Rows, each with roughly how far along a hidden order it lies (0 to 10)
(in the rows, 128 means zero)
[134 109 122 117 132 109 133 163 117 107 143 115 102 132 107 157 130 114
 115 144 136  87 123 125 144 147 164 160 113 126 142 136 144 110 121 118
 128 114 129 111 140 113 129 125 109 139 136 135 131 116 104 130 111 136
 159 120 141 115 100]
3
[129 130 161 142 126 127  79  62 120 141 123 132 126 122 164  92  71 144
 136 123 132 178 125 132  90  83 102  88 154 123  89 140 135 158 159 121
 142 233 110 145 118 162 147 155 179  76 109 114 149 167 165 106 146 101
 109 118 107 111 137]
8
[121 172 138 126 116  80 142 168 187  93  95  95 130 122 106  71 156  89
 126 162  90 112 124 122 119 105 147  52 115 130  87 132  86  87  82 103
 175  78 164 143 107 137 111 139  78  81 157 123 130 109  96 119 136 110
  84 126 104 183 181]
3
[125  88 107 108 148 128 152 195  77 118 149 124 100 133  91 190 157 130
 112 135 150  71 126 130 168 187 166 204 100 119 154 131 145 102 110 120
  91  93 125 103 152  92 132 106  97 172 146 156 120  99  97 140 109 156
 190 123 161 121  88]
2
[123 156 148 129 118  77 115 118 150 111 106  93 122 124 130  88 108  96
 130 167 117 119 123 132 120 112 141  57 115 135  89 144 102 123 119 101
 169 128 136 138 128 149 132 155 115  66 144 120 146 116 124 108 134 119
 104 111 108 135 166]
5
[101 115 121 124 140 162 166 219 132 125 155 136 122 138  81 171 195 135
 116 118  88  90 159 122 137 177 111 195 116 138 173  98 114  79  89 180
  94  61 143 118 122  99 110  89  82 160 145 135 104  77  74 156 140 129
 155 157 139 255 113]
0
[125  85 106 111 148 136 151 186  76 121 153 128 101 134  92 191 153 131
 113 131 144  74 131 130 167 189 159 216 101 120 165 130 148 103 115 129
  91 101 123 104 153  90 134 103 101 158 143 154 120 105  99 140 112 155
 193 124 163 118  91]
2
[123  99 103 107 144 128 160 199  93 113 145 117 109 133  82 179 174 118
 112 139 133  65 126 130 170 187 170 201 102 121 160 126 135  88  89 123
  98  77 136 106 141  93 123 103  75 168 156 154 115  93  87 144 111 154
 182 124 158 142 102]
1
[119 109 138 144 131 182 111 134 120 146 166 161 126 136 129 162 126 156
 124  93 117 161 145 122 105 142  71 183 158 144 176 102 151 168 159 194
  95 164 108 125 119 134 124 112 159 169  96 107 117 127 130 144 137 124
 141 153 129 219  81]
4
[125 114  95 102 141 118 163 206 114 106 138 111 112 130  79 166 190 111
 109 147 129  52 111 130 175 184 175 179 105 122 154 126 126  79  74 117
 100  59 145 108 135  96 118 107  59 171 164 156 107  89  76 141 107 156
 163 127 156 141 118]
0
[122 124 156 134 125 122  85  80 122 141 120 124 128 124 156 102 106 137
 136 126 121 169 124 138 101  97  94  85 145 127  90 132 127 153 139 122
 132 215 112 145 115 152 142 146 165  75 113 112 143 151 148 108 149 106
 109 121 108 140 150]
6
[133 151 139 113 120  49 113 112 133 108 101  78 116 121 134  95  94  85
 128 175 143 105 105 138 141 120 167  48 103 127  88 159 113 110 121  69
 170 134 129 130 138 145 138 157 109  83 144 131 152 136 127 102 121 128
 121  90 123  49 159]
5
[132 164 139 114 119  57 120 123 147 100  94  73 119 121 127  84  99  73
 124 175 131 105 107 133 151 113 176  34 108 129  84 157 106 104 110  72
 181 116 141 133 133 151 131 161 111  69 152 127 151 132 121 102 122 125
 108  95 112  66 165]
5
[138 108 117 110 136 101 127 157 103 110 141 109  98 129 108 158 129 110
 114 148 151  86 115 130 154 156 172 162 109 121 138 144 147 111 130 101
 125 119 122 111 149 109 132 127 101 147 135 138 132 116 107 127 106 140
 170 111 149  76  93]
4
[145  59 111 108 147 135  90  94  38 155 163 142 104 134 141 204 100 152
 125 111 192 130 103 150 164 175 130 226 127 122 160 143 190 165 178 118
  72 202  69 104 160 107 155 128 167 193 106 133 139 147 152 123 105 152
 209 103 171   1  52]
5
[113 134 155 134 118 117 106 119 134 131 121 120 128 127 139 104 118 123
 132 134 105 143 136 133 101 110  93  85 133 135  99 127 112 144 123 134
 138 167 123 144 115 145 131 139 141  83 126 115 137 127 127 118 149 112
 110 128 106 192 151]
5
[129 109 164 165 128 159  93  36  85 174 128 172 145 132 188 122  47 182
 158  81 144 205 175 131  88  91  55 135 132 133 111 128 149 220 223 138
 135 236  79 143 151 138 157 143 243  85  68  98 167 172 212 121 151  98
 123 130 113  84 107]
10
[119 121 153 131 128 122  92  95 114 141 121 123 126 126 148 105 111 134
 135 129 120 153 125 142 109 111  95 104 135 128  92 134 124 151 130 126
 127 203 110 144 118 146 142 141 174  83 120 115 143 140 143 111 148 112
 120 117 112 146 147]
6

Next part:
[156 127 130 114 127 152 121 152 165 123 115  87 132 143 124 146 121 137]
3
[107 109 133 148 114 111 105 133 108 109 156 111 128 144 122 187 111 140]
7
[108 118 133 159 122 108 120 116  63 118 164 148 134 136 125 186 112 118]
8
[118 122 133 147 123 123 119 122 101 116 146 135 135 143 123 175 115 120]
6
[198 107 136 172 123 144  80 168 134 100 199  85 169 185 104 255  97 131]
6
[108 121 126 135 126 111 127 117  86 130 152 145 129 125 126 141 129 132]
7
[ 70 116 126 142 125  94 124 102  60 130 161 157 129 129 125 154 131 130]
9
[155 148 132 117 132 144 149 117 152 137  88 149 123 114 138 109 134 112]
2
[ 74 113 128 137 121 101 119 118  74 124 155 142 124 129 127 145 125 138]
8
[136 125 129 154 132 121 124 120  91 130 167 146 140 143 124 194 121 114]
6
[148 115 134 143 117 133 103 156 147 112 138  92 133 150 122 189 111 136]
5
[126 109 129 143 120 114 108 138  98 119 167 125 134 142 120 181 116 136]
7
[142 131 137 135 118 143 120 136 149 116  96 105 127 134 132 167 109 128]
4
[151 135 130 120 128 144 131 128 159 133  99 126 124 125 132 120 128 125]
3
[156 135 142 178 128 115 133  98  58 123 152 178 150 150 125 226 110  91]
8
[197 126 133 135 125 165 105 162 188 115 119  80 140 155 120 180 115 135]
2
[ 63 110 125 151 124  85 115 111  39 126 183 161 131 130 123 154 130 130]
10
[188 123 135 155 125 144 109 148 133 111 152 100 151 156 120 217 108 125]
5
[113 116 134 158 120  99 122 112  68 118 172 161 135 140 124 187 115 121]
8
[205 144 136 142 131 167 133 135 154 121 104 112 143 148 129 190 123 112]
2
[123 123 123 120 132 126 119 142 139 128 142 118 129 137 125 110 133 141]
5
[184 112 137 148 116 154  92 169 169 104 136  74 139 159 119 255 102 140]
4
[ 33 111 125 144 120  77 125  92   1 131 171 172 113 115 129 124 133 136]
10
[199 145 133 112 129 176 142 155 208 130  63 102 125 124 135 114 125 122]
0
[137 108 133 139 114 124 106 152 124 110 149  91 130 145 119 183 114 146]
6
[145 134 131 123 127 148 129 133 154 128 108 123 126 131 129 129 119 123]
3
[133 133 127 107 126 142 131 133 189 133  99 105 119 130 129  91 135 139]
2
[225 102 140 206 128 149  69 163 103  92 243  85 196 216  94 255  87 117]
7
[204 119 140 157 119 152 102 167 179 105 143  87 153 166 118 249  97 129]
4
[ 71 108 133 166 110  78 115  90  29 115 169 156 121 133 129 191 109 125]
10
[ 65 133 124 132 131  85 143  88  56 150 141 182 122 111 133  90 135 115]
8
[125 125 128 125 120 129 122 131 130 113 129 119 125 129 128 136 125 136]
5
[136 111 135 129 111 126 108 164 145 107 128  88 120 138 124 165 116 148]
5
[145 122 132 131 119 138 121 144 144 118 117 107 126 134 127 149 117 132]
4
[161 140 133 121 129 149 137 142 175 124  93 110 129 127 132 126 121 118]
2
[167 138 143 154 119 135 131 118 133 115  98 142 131 136 134 197 107 105]
4
[164 129 131 133 128 134 126 118 120 124 123 131 134 137 127 143 124 122]
5
[153 124 137 153 120 117 122 127 120 119 135 135 131 137 127 186 111 119]
6
[ 77 136 131 157 128  80 158  58   3 141 148 232 126 112 139 144 132  88]
10
[158 135 135 150 130 144 128 121 136 125 128 142 146 144 129 196 117 104]
4
[132 118 131 164 128 108 120 112  59 124 177 178 149 150 122 182 121 119]
8
[ 98 127 122 112 133 128 138 125 138 139 103 141 121 111 132  73 143 133]
4
[174 113 138 156 116 142 100 154 138 104 143  94 135 157 118 244  99 129]
5
[163 144 130 133 136 152 148 120 144 131 112 135 140 128 128 141 127 108]
3
[242 122 126 153 139 183  93 173 208 113 171  62 169 180 107 229 110 131]
2
[172 125 132 122 124 150 120 156 177 121 108 100 136 140 124 150 121 133]
3
[203 136 136 149 133 159 121 145 164 120 133 116 152 144 121 212 111 109]
3
[166 139 135 128 127 140 138 138 163 126  89 144 126 125 134 135 121 121]
2
[ 64 122 127 136 122  90 142  87  55 134 136 166 113 114 134 105 132 128]
8
[244 141 138 130 127 198 118 180 245 113  88  58 146 155 123 172 118 127]
0
[103 135 130 122 120 126 136 122 127 126 104 125 118 114 136 118 123 129]
4
[249 128 138 158 126 186  95 180 210 105 126  62 169 183 112 253 101 121]
2
[195 138 137 123 119 176 129 160 207 116  70  87 126 129 134 144 112 129]
0
[173 105 128 137 124 144  91 178 159 108 159  64 144 161 111 189 115 151]
4
[159 125 129 122 124 141 119 148 172 123 117  95 123 132 127 116 127 139]
3
[220 136 133 130 130 170 125 152 191 121 101  98 144 143 128 168 112 118]
1
[202 139 133 124 132 180 132 154 202 126  88  85 130 139 129 133 121 122]
0
[225 130 133 138 131 177 109 173 198 115 127  65 153 147 115 198 111 129]
1
[196 135 142 121 111 176 124 177 228 110  51  69 117 130 138 154 101 136]
0
[ 39 130 119  97 125  92 142 109 100 137 118 146  97  98 136  36 140 149]
6

Next part:
[126 145 142 170 133 101 119 126 190 142 122 148  92 123  89  97  96 111
 152 166  92 157  68 135 168 134  92 107  16 177  91 161  92  95 159 138
 177 129 122 113 134 122  97 124 103 104 111 120 134]
10
[129 150 138 167 122 103 119 128 183 143 121 159  98 128  86  92  97 109
 167 189  97 154  83 133 168 160  74 109  11 187  90 174  90  99 167 134
 185 133 130 117 134 108  94 121 110 102 104 117 133]
10
[141 134 119 106  83 125 121 132 134 135 121 143 120 101 117 134 109 132
 159 142 155 124 153 124 134 204  93 126 137 199 112 168  89 139 162 144
 141 116 152 145 120 109 159 110 185 149 134  96 119]
0
[120 132 115 199 134 157 148 140 146 117 122 152 120 106 118  97  85 118
  78 196 130 146  71 146  98 108 150 160 106  89 153 146 157 161 126 100
 174 148 123 111 123  70 124 149  87 118 161 121 145]
10
[131 159 138 123 133 115 146 121 195 163 123 151 109 117  96  73 103 112
 168 212  98 157 161 125 166 140  68 153  62 143  86 136 124  86 172 146
 188 150 140 140 160 116 126 127  99  65  93 107 153]
1
[125 129 131 111 115 123 130 119 169 135 131 153 125 102 116 156 107 153
 131 121 153 129 137 129 129 166 161 129 135 124 115 172  99 138 124 149
 135 121 129 150 101 158 153 138 133 143 145  86 120]
5
[122 140 112 203 137 157 141 143 142 114 122 154 122 107 113 109  87 119
 116 215 143 147  65 151  94 128 139 161 103 109 153 156 151 169 137  96
 203 155 124 101 121  64 120 140 105 124 159 118 142]
10
[152 132 117 137 145 178  87 106 134 145 121 158  99 115 149 111 108 124
  66  86 141 146 107 128 127  75 136 179 187 132 115 104 145 139 129 103
 190 121 122 160 118  74 132 158  92 118 115 130 143]
3
[120  96 128 128 121 141 132 140 161 138 131 132 132 112 151 103 121 117
 110  76 137 121 142 133 127 191 101 172 148 135 125 148 108 121 144 139
 134 130 137 134 107 108 117 125 152 150 145 110 143]
7
[118 132 117 195 132 155 139 140 140 112 125 151 109 102 124  85  87 119
  77 200 131 154  71 139  94 107 160 149  98  83 143 133 154 165 101 106
 182 155 134  97 115  77 125 149  80 133 169 131 145]
8
[124 149 140 120 138 107 137 126 194 151 120 151 107 112  96  80 105 117
 156 183  88 157 131 128 158 125  97 152  54 120  85 129 114  85 168 150
 226 140 136 154 160 116 108 135  98  81 101 122 153]
0
[136 121 124 113  88 121 117 126 142 131 125 135 113  97 119 137 108 138
 129 110 148 127 134 125 135 173 133 107 132 162 113 146  96 134 145 153
 122 110 143 146 120 135 153 124 166 157 142  99 124]
0
[154 149 106 151 157 171  91 123 134 151 119 168 121 117 132 130  98 137
 182 162 183 144  91 144 112 137  90 184 154 196 132 144 115 165 183  73
 236 138 116 162 110  43 114 127 143 127  93 125 129]
4
[148 123 117 145 155 166  74 109 134 143 123 151  96 111 151 112 101 130
  80  73 134 148  76 133 119  58 157 167 176 134 118  88 140 138 128 103
 194 117 110 159 116  90 112 158  96 138 112 136 141]
3
[112 114 137 115 135 140 149 124 184 138 138 153 136 115 139 129 120 137
  73  89 125 124 162 130 134 154 164 172 158  80 121 161 123 124 104 149
 132 129 122 143  94 149 138 152  93 125 154  90 140]
10
[130 169 128 158 141 102 119 147 182 140 109 181 119 128  71 101  94 128
 255 255 133 154  73 142 151 229  33 128   1 238  97 206  52 130 225 107
 229 148 134 128 123  67  67  97 161 106  83 124 127]
7
[131 113 128 117  92 110 108 125 151 125 126 126 108  91 120 139 102 143
 126  82 147 128 105 129 128 149 155 101 118 151 114 128  94 135 133 155
 116 106 130 148 123 152 137 128 160 175 147 105 121]
0
[129 154 140 145 129 108 137 118 195 163 129 145  99 119  95  88 102 107
 150 193  98 157 139 128 168 130  77 133  52 147  86 137 125  86 162 143
 177 146 131 125 155 124 124 125  87  77 102 102 143]
5
[125 130 131 113 115 121 125 122 167 135 130 151 123 100 115 153 107 152
 135 119 146 128 132 128 128 162 168 123 142 121 116 163 101 139 116 148
 139 119 128 151 106 160 151 138 134 151 144  88 116]
4
[127 155 137 118 137 109 138 133 190 142 112 163 113 115  89  78 103 120
 187 198  92 154 118 129 158 161  83 156  38 150  90 144  96  97 184 142
 189 139 137 146 149  99  94 128 114  83  94 126 148]
1
[131 163 135 111 129 122 146 131 180 153 110 170 118 119  92  77 105 114
 182 217  89 150 147 123 165 193  58 161  53 162  86 160 103  93 189 139
 186 153 147 146 153  87 112 128 113  65  89 118 149]
1
[134 144 110 187 134 161 112 139 145 120 126 161 102 103 129  68  97 118
 118 217 155 164  83 128  89 135 142 136  99 114 134 143 137 167 104 106
 195 161 152  85  99  64 126 136  96 149 155 136 136]
4
[123 134 133 109 124 131 141 121 176 142 131 160 131 107 120 148 112 150
 132 130 149 127 152 129 127 173 156 145 148 114 118 177 107 136 132 142
 144 130 128 147  96 141 150 138 123 134 141  81 123]
7
[131 124 122 167 144 172 125 118 147 131 122 147 117 109 134 124  94 120
  40 102 120 138  91 143 119  66 156 185 163  96 136 118 163 138 134  98
 182 120 103 157 137  81 131 165  80  98 140 115 152]
8
[119 119 129 121 135 147 155 135 176 147 133 164 147 124 141 114 128 126
 125 131 145 123 180 131 128 215 101 196 163 119 124 184 111 132 139 131
 159 145 133 138  88 106 134 130 128 119 139  92 141]
10
[133 166 134 105 126 126 159 125 184 151 114 165 113 117  96  68 111 107
 148 212  82 155 175 117 170 168  60 173  69 131  82 149 112  82 171 147
 176 142 154 148 157  96 131 132  95  53  97 110 157]
0
[131 160 139 140 120 119 136 127 174 140 111 166 103 129  91  81 104 101
 129 191  72 150 114 120 176 171  70 135  44 160  82 172  98  84 158 143
 167 127 146 129 138 100 115 134  97  70 109 120 145]
8
[134 171 131 103 129 122 148 132 188 152 113 174 122 120  90  78 108 115
 198 236 100 153 160 124 162 196  40 172  56 159  87 164 103  95 197 135
 197 148 153 143 157  82 121 123 120  62  88 112 149]
0
